Here is a tiny trained network, its code and every weight. The questions are about switching its units off for an input and a target symbol, where a switched-off unit gives its printed mean instead of its output.

import numpy as np


def w(rows, s, z=0):
    codes = np.array(rows[::2]) - 128.0
    scale = np.full(codes.shape[1], s)
    scale[-1] = z or s
    return codes * scale


def f(y):
    return np.maximum(y, 0)


def softmax(a):
    e = np.exp(a - a.max(-1, keepdims=True))
    return e / e.sum(-1, keepdims=True)


def log_softmax(a):
    a = a - a.max(-1, keepdims=True)
    return a - np.log(np.exp(a).sum(-1, keepdims=True))


def net(x, mask):
    ids = ['Θαβηλστφ'.index(c) for c in x.split()]
    T = len(ids)
    res = E[ids] + P[:T]
    u = 0
    for l in range(3):
        q, k, v = (res @ M[l].T for M in (Q, K, V))
        z = softmax(np.where(np.tri(T) > 0, q @ k.T / 2**0.5, -1e9)) @ v
        res = res + np.where(mask[u], z, O[l][:, -1]) @ O[l][:, :-1]
        u += 1
        y = f(res @ A[l][:, :-1].T + A[l][:, -1])
        res = res + np.where(mask[u : u + 8], y, B[l][:, -1]) @ B[l][:, :-1]
        u += 8
    return log_softmax(res[-1] @ U[:, :-1].T + U[:, -1])


Q, K, V, O, A, B = {}, {}, {}, {}, {}, {}
E = w([
[76,114,95],'Θ',
[201,99,157],'α',
[255,60,95],'β',
[110,100,101],'η',
[228,108,32],'λ',
[63,135,83],'σ',
[167,254,192],'τ',
[120,108,118],'φ',
],0.0087)
P = w([
[50,42,231],'0',
[144,23,146],'1',
[107,105,133],'2',
[124,149,131],'3',
[173,174,127],'4',
[114,205,107],'5',
[155,215,115],'6',
[176,224,120],'7',
[161,229,108],'8',
[176,235,114],'9',
[151,248,108],'10',
[175,246,97],'11',
[165,253,101],'12',
],0.004)
Q[0] = w([
[216,1,140],'0.h1',
[183,175,195],'0.h1',
],0.0095)
K[0] = w([
[35,155,2],'0.h1',
[25,115,226],'0.h1',
],0.0078)
V[0] = w([
[161,254,237],'0.h1',
[148,194,20],'0.h1',
],0.0097)
O[0] = w([
[133,254,121,113],'0.h1',
[125,113,12,250],'0.h1',
],0.0093,0.002)
A[0] = w([
[219,64,81,192],'0.n1',
[180,80,113,114],'0.n2',
[118,135,122,87],'0.n3',
[152,80,181,89],'0.n4',
[130,90,41,80],'0.n5',
[18,132,135,179],'0.n6',
[158,39,67,6],'0.n7',
[14,117,3,192],'0.n8',
],0.0061,0.0027)
B[0] = w([
[120,69,20,255],'0.n1',
[128,124,86,178],'0.n2',
[126,126,137,128],'0.n3',
[169,125,162,139],'0.n4',
[165,163,190,191],'0.n5',
[165,53,129,148],'0.n6',
[141,240,218,179],'0.n7',
[245,102,86,215],'0.n8',
],0.011,0.005)
Q[1] = w([
[82,210,94],'1.h1',
[10,129,201],'1.h1',
],0.012)
K[1] = w([
[152,1,100],'1.h1',
[198,123,25],'1.h1',
],0.0095)
V[1] = w([
[190,183,1],'1.h1',
[172,228,251],'1.h1',
],0.0078)
O[1] = w([
[196,174,166,170],'1.h1',
[2,188,165,253],'1.h1',
],0.0099,0.0039)
A[1] = w([
[121,253,98,1],'1.n1',
[51,118,73,154],'1.n2',
[68,153,197,82],'1.n3',
[155,103,132,41],'1.n4',
[86,229,98,121],'1.n5',
[47,185,70,148],'1.n6',
[99,82,98,143],'1.n7',
[199,211,217,207],'1.n8',
],0.0071,0.0032)
B[1] = w([
[178,124,3,225],'1.n1',
[105,175,184,213],'1.n2',
[95,131,67,169],'1.n3',
[145,138,168,155],'1.n4',
[179,63,112,247],'1.n5',
[128,164,226,254],'1.n6',
[95,108,136,165],'1.n7',
[23,178,165,228],'1.n8',
],0.013,0.0062)
Q[2] = w([
[177,60,3],'2.h1',
[218,53,169],'2.h1',
],0.0066)
K[2] = w([
[158,170,255],'2.h1',
[206,101,151],'2.h1',
],0.0097)
V[2] = w([
[254,228,217],'2.h1',
[58,189,115],'2.h1',
],0.009)
O[2] = w([
[254,210,175,215],'2.h1',
[125,167,37,253],'2.h1',
],0.0095,0.0042)
A[2] = w([
[133,15,67,44],'2.n1',
[173,119,255,159],'2.n2',
[74,143,165,96],'2.n3',
[166,48,68,64],'2.n4',
[239,120,174,4],'2.n5',
[177,49,126,65],'2.n6',
[198,19,158,111],'2.n7',
[157,56,178,131],'2.n8',
],0.0081,0.0028)
B[2] = w([
[183,17,160,166],'2.n1',
[5,108,88,219],'2.n2',
[85,176,137,150],'2.n3',
[105,49,199,162],'2.n4',
[20,171,18,254],'2.n5',
[183,167,196,178],'2.n6',
[227,231,156,210],'2.n7',
[209,166,135,181],'2.n8',
],0.011,0.014)
U = w([
[114,79,112,87],'Θ',
[13,134,156,183],'α',
[138,145,163,79],'β',
[107,73,110,90],'η',
[129,175,118,151],'λ',
[154,105,124,124],'σ',
[124,72,2,48],'τ',
[66,71,94,253],'φ',
],0.0057,0.0046)

Each question gives the input, a string of symbols that net reads in full, and the target symbol t.
The units are the heads (2 rows each of Q, K, V and O) and the neurons (one row each of A and B). Each row of codes is followed by its name. A weight is (code - 128) times the scale printed after its matrix; where a second scale follows, it is the last column's (O, A, B and U).
mask holds one flag per unit, layer by layer, with each layer's heads first. A switched-off unit (its flag False) gives its mean, the last column of its rows in O or B, instead of its output. The means were averaged over made-up inputs and are rounded, as every weight is.
A unit's drop is (log p(t) with every unit on - log p(t) with that unit switched off) / (log p(t) with every unit on - log p(t) with every unit switched off).
The circuit of an input: a set's keep is (log p(t) with only the set's units on - log p(t) with every unit switched off) / (log p(t) with every unit on - log p(t) with every unit switched off). Starting from the 12 units with the biggest drops (on a tie, the unit counted first), units are removed one at a time, each time the one whose removal leaves the highest keep (on an exact tie, the one counted first), for as long as the keep stays at least 0.8.
units of the circuit, in order: the units of the circuit, biggest drop first
unit that matters most: the unit with the biggest drop
top k neurons: the k neurons with the biggest drops, biggest first
top k neurons in layer l: the k neurons of layer l with the biggest drops, biggest first
input λ η σ λ τ η φ, target α: top 4 neurons in layer 0 => (0.n1, 0.n8, 0.n7, 0.n2)
input λ β α Θ σ η Θ, target λ: units of the circuit, in order => (1.h1, 2.h1, 2.n7, 2.n5)
input β λ λ λ, target β: unit that matters most => 0.h1
input τ λ λ σ τ α α, target τ: top 3 neurons => (1.n1, 1.n3, 1.n8)
input α φ τ τ τ λ τ β, target α: units of the circuit, in order => (1.h1, 0.n1, 0.h1)
input φ λ σ λ σ, target φ: top 2 neurons => (0.n1, 0.n8)
input λ λ σ Θ, target λ: units of the circuit, in order => (1.h1, 2.n7, 2.h1, 2.n5)
input τ η η τ λ α σ λ φ λ σ φ, target τ: top 2 neurons in layer 0 => (0.n1, 0.n8)
input σ τ φ λ, target α: units of the circuit, in order => (1.h1, 0.h1, 0.n1, 0.n8)
input λ φ λ, target λ: units of the circuit, in order => (1.h1, 2.h1, 2.n7, 2.n5)
input β τ σ, target α: top 3 neurons => (0.n1, 1.n1, 0.n8)
input σ α σ λ, target σ: top 2 neurons in layer 0 => (0.n1, 0.n7)
input β λ λ β τ η, target α: units of the circuit, in order => (1.h1, 0.n1, 2.h1, 0.h1)
input λ λ σ σ σ λ, target λ: units of the circuit, in order => (1.h1, 2.n7, 2.h1, 2.n5)
input τ τ λ λ λ λ β Θ, target τ: unit that matters most => 1.n1
input λ β β Θ η, target λ: top 3 neurons => (2.n7, 0.n1, 2.n5)
input β λ β σ, target β: units of the circuit, in order => (1.h1, 2.h1)
input φ β σ λ, target φ: top 2 neurons => (0.n1, 0.n8)
input λ λ σ τ, target α: top 2 neurons => (0.n1, 2.n2)
input β λ λ α, target β: unit that matters most => 0.h1
input τ λ α σ φ λ φ φ λ τ α, target τ: top 2 neurons => (1.n3, 1.n1)
input λ σ σ φ, target λ: top 3 neurons => (2.n7, 2.n5, 0.n1)
input τ λ σ τ φ λ τ λ β λ λ τ τ, target τ: top 2 neurons in layer 0 => (0.n7, 0.n1)
